Here is a tiny trained network, its code and every weight. The questions are about switching its units off for an input and a class, where a switched-off unit gives its printed mean instead of its output.

import numpy as np


def w(rows, s, z=0):
    codes = np.array(rows[::2]) - 128.0
    scale = np.full(codes.shape[1], s)
    scale[-1] = z or s
    return codes * scale


def f(y):
    return np.maximum(y, 0)


def log_softmax(a):
    a = a - a.max(-1, keepdims=True)
    return a - np.log(np.exp(a).sum(-1, keepdims=True))


def net(x, mask):
    res = np.array(x, float).reshape(1, 6) / 4 @ E
    y = f(res @ A[0][:, :-1].T + A[0][:, -1])
    res = res + np.where(mask, y, B[0][:, -1]) @ B[0][:, :-1]
    return log_softmax(res[-1] @ U[:, :-1].T + U[:, -1])


A, B = {}, {}
E = w([
[48,111,59,106],'x0',
[57,123,156,192],'x1',
[140,115,189,182],'x2',
[101,150,175,2],'x3',
[199,9,182,106],'x4',
[60,97,162,108],'x5',
],0.0097)
A[0] = w([
[187,175,94,144,129],'n0',
[143,134,176,101,107],'n1',
[168,102,147,143,53],'n2',
[69,90,123,128,132],'n3',
[110,90,147,136,41],'n4',
[149,59,160,163,107],'n5',
[191,115,112,186,204],'n6',
[118,165,166,240,255],'n7',
[181,90,101,79,136],'n8',
[168,138,125,167,155],'n9',
[118,98,95,126,126],'n10',
[73,32,185,94,110],'n11',
[144,137,198,45,82],'n12',
[99,168,140,9,176],'n13',
[235,76,102,105,26],'n14',
[181,131,209,62,103],'n15',
[135,134,131,133,69],'n16',
[65,164,64,46,72],'n17',
],0.011,0.0049)
B[0] = w([
[91,62,109,139,184],'n0',
[160,141,193,152,158],'n1',
[129,96,94,134,159],'n2',
[68,132,134,113,168],'n3',
[111,104,153,147,142],'n4',
[134,60,124,172,192],'n5',
[167,76,29,184,220],'n6',
[113,148,99,230,244],'n7',
[167,130,143,39,180],'n8',
[150,120,63,153,180],'n9',
[110,97,102,117,151],'n10',
[58,100,228,114,204],'n11',
[155,210,210,122,188],'n12',
[129,235,113,165,228],'n13',
[202,65,111,62,193],'n14',
[189,151,215,131,195],'n15',
[114,121,130,125,129],'n16',
[85,193,2,81,212],'n17',
],0.008,0.011)
U = w([
[194,212,210,78,96],'0',
[81,183,44,58,113],'1',
[128,164,99,182,255],'2',
[254,39,117,76,82],'3',
[153,109,107,215,111],'4',
[36,39,196,101,91],'5',
],0.0099,0.0074)

Each question gives the input, the list of numbers given to net, and the class t.
The units are the neurons (one row each of A and B). Each row of codes is followed by its name. A weight is (code - 128) times the scale printed after its matrix; where a second scale follows, it is the last column's (A, B and U).
mask holds one flag per neuron, in row order. A switched-off neuron (its flag False) gives its mean, the last column of its row in B, instead of its output. The means were averaged over made-up inputs and are rounded, as every weight is.
A unit's drop is (log p(t) with every unit on - log p(t) with that unit switched off) / (log p(t) with every unit on - log p(t) with every unit switched off).
The circuit of an input: a set's keep is (log p(t) with only the set's units on - log p(t) with every unit switched off) / (log p(t) with every unit on - log p(t) with every unit switched off). Starting from the 12 units with the biggest drops (on a tie, the unit counted first), units are removed one at a time, each time the one whose removal leaves the highest keep (on an exact tie, the one counted first), for as long as the keep stays at least 0.8.
units of the circuit, in order: the units of the circuit, biggest drop first
top k neurons: the k neurons with the biggest drops, biggest first
drop of u: that unit's drop, to one decimal
input [-3,3,8,7,7,8], class 0: units of the circuit, in order => n12
input [3,2,-6,-2,2,7], class 5: top 2 neurons => n11, n6
input [3,3,-5,5,7,4], class 0: top 4 neurons => n13, n12, n15, n0
input [-2,-7,-5,-1,-3,-5], class 3: top 2 neurons => n14, n7
input [-7,8,-7,4,2,8], class 0: units of the circuit, in order => n12, n15
input [-8,-4,-4,0,-2,-1], class 3: units of the circuit, in order => n0, n14, n7
input [-5,-4,2,0,-4,-8], class 3: units of the circuit, in order => n13, n14
input [8,3,4,-5,8,-6], class 3: top 3 neurons => n14, n13, n17
input [7,3,-4,-7,-3,-1], class 1: units of the circuit, in order => n17, n15
input [2,-1,-3,-8,7,7], class 5: top 2 neurons => n11, n3
input [2,5,4,2,2,-2], class 5: drop of n9 => 0.1
input [1,5,-7,6,7,4], class 0: drop of n15 => 0.1
input [-5,-7,-8,7,4,3], class 0: drop of n16 => 0.0
input [-7,-6,-4,-7,-3,-6], class 3: units of the circuit, in order => n14
